Below are the code and all the weights of a small trained network. Each question names an input and a class and asks about switching units off, where a switched-off unit gives its printed mean instead of its output.

import numpy as np


def w(rows, s, z=0):
    codes = np.array(rows[::2]) - 128.0
    scale = np.full(codes.shape[1], s)
    scale[-1] = z or s
    return codes * scale


def norm(h):
    return h / np.sqrt((h * h).mean(-1, keepdims=True) + 1e-5)


def f(y):
    return np.maximum(y, 0)


def log_softmax(a):
    a = a - a.max(-1, keepdims=True)
    return a - np.log(np.exp(a).sum(-1, keepdims=True))


def net(x, mask):
    res = np.array(x, float).reshape(1, 4) / 4 @ E
    u = 0
    for l in range(2):
        y = f(norm(res) @ A[l][:, :-1].T + A[l][:, -1])
        res = res + np.where(mask[u : u + 3], y, B[l][:, -1]) @ B[l][:, :-1]
        u += 3
    return log_softmax(norm(res)[-1] @ U[:, :-1].T + U[:, -1])


A, B = {}, {}
E = w([
[158,112,151,187,43,81,177,36,110,231],'x0',
[217,57,182,111,103,171,58,154,176,252],'x1',
[127,130,121,125,135,123,129,129,124,132],'x2',
[47,90,139,114,86,188,13,162,190,193],'x3',
],0.0027)
A[0] = w([
[104,133,143,116,176,158,103,174,136,81,232],'0.n1',
[255,102,171,85,191,155,131,186,135,128,4],'0.n2',
[24,121,153,223,31,88,103,37,116,164,210],'0.n3',
],0.0045,0.0019)
B[0] = w([
[202,140,100,179,110,60,199,58,92,163,234],'0.n1',
[2,118,89,100,160,220,122,219,197,160,208],'0.n2',
[82,131,49,60,151,190,32,167,189,164,253],'0.n3',
],0.0058,0.0046)
A[1] = w([
[50,139,147,142,99,144,82,114,115,119,88],'1.n1',
[223,68,147,72,108,164,78,127,175,254,189],'1.n2',
[23,183,48,122,112,63,70,49,95,126,252],'1.n3',
],0.0035,0.0039)
B[1] = w([
[69,79,178,133,133,116,201,183,125,126,138],'1.n1',
[165,183,148,175,147,42,229,73,35,9,255],'1.n2',
[196,77,253,114,64,152,116,112,136,169,246],'1.n3',
],0.0053,0.0062)
U = w([
[165,140,111,188,194,61,164,120,70,60,201],'0',
[179,100,222,123,46,126,90,62,123,155,1],'1',
[2,125,62,35,160,225,98,179,198,164,209],'2',
],0.0067,0.00038)

Each question gives the input, the list of numbers given to net, and the class t.
The units are the neurons (one row each of A and B). Each row of codes is followed by its name. A weight is (code - 128) times the scale printed after its matrix; where a second scale follows, it is the last column's (A, B and U).
mask holds one flag per neuron, layer by layer. A switched-off neuron (its flag False) gives its mean, the last column of its row in B, instead of its output. The means were averaged over made-up inputs and are rounded, as every weight is.
A unit's drop is (log p(t) with every unit on - log p(t) with that unit switched off) / (log p(t) with every unit on - log p(t) with every unit switched off).
The circuit of an input: a set's keep is (log p(t) with only the set's units on - log p(t) with every unit switched off) / (log p(t) with every unit on - log p(t) with every unit switched off). Starting from all 6 units, units are removed one at a time, each time the one whose removal leaves the highest keep (on an exact tie, the one counted first), for as long as the keep stays at least 0.8.
units of the circuit, in order: the units of the circuit, biggest drop first
most important unit: the unit with the biggest drop
top k neurons: the k neurons with the biggest drops, biggest first
k most important neurons of layer l: the k neurons of layer l with the biggest drops, biggest first
drop of u: that unit's drop, to one decimal
input [8,-5,2,-3], class 1: top 2 neurons : [1.n3; 0.n2]
input [6,-7,-8,7], class 2: most important unit : 0.n3
input [-5,5,-6,5], class 0: top 2 neurons : [1.n2; 1.n3]
input [4,-6,1,2], class 2: 2 most important neurons of layer 0 : [0.n3; 0.n1]
input [-7,1,-7,-6], class 2: top 3 neurons : [0.n2; 1.n2; 1.n3]
input [8,-8,-5,-6], class 1: units of the circuit, in order : [1.n3; 1.n2]
input [-1,8,6,-8], class 2: 2 most important neurons of layer 0 : [0.n2; 0.n1]
input [7,7,3,-6], class 0: units of the circuit, in order : [1.n2; 1.n3]
input [-2,5,-8,8], class 0: top 4 neurons : [1.n2; 1.n3; 0.n3; 0.n2]
input [6,-4,-6,-6], class 1: top 2 neurons : [1.n2; 1.n3]
input [4,-5,4,1], class 2: top 2 neurons : [0.n3; 0.n1]
input [-8,2,6,-4], class 2: top 2 neurons : [0.n2; 1.n2]
input [4,8,-6,-8], class 0: drop of 1.n2 : 0.2
input [-1,7,-6,-8], class 2: drop of 0.n2 : 1.2
input [3,-3,-6,-1], class 1: drop of 0.n2 : 2.7
input [5,4,-8,-3], class 0: units of the circuit, in order : [1.n2]
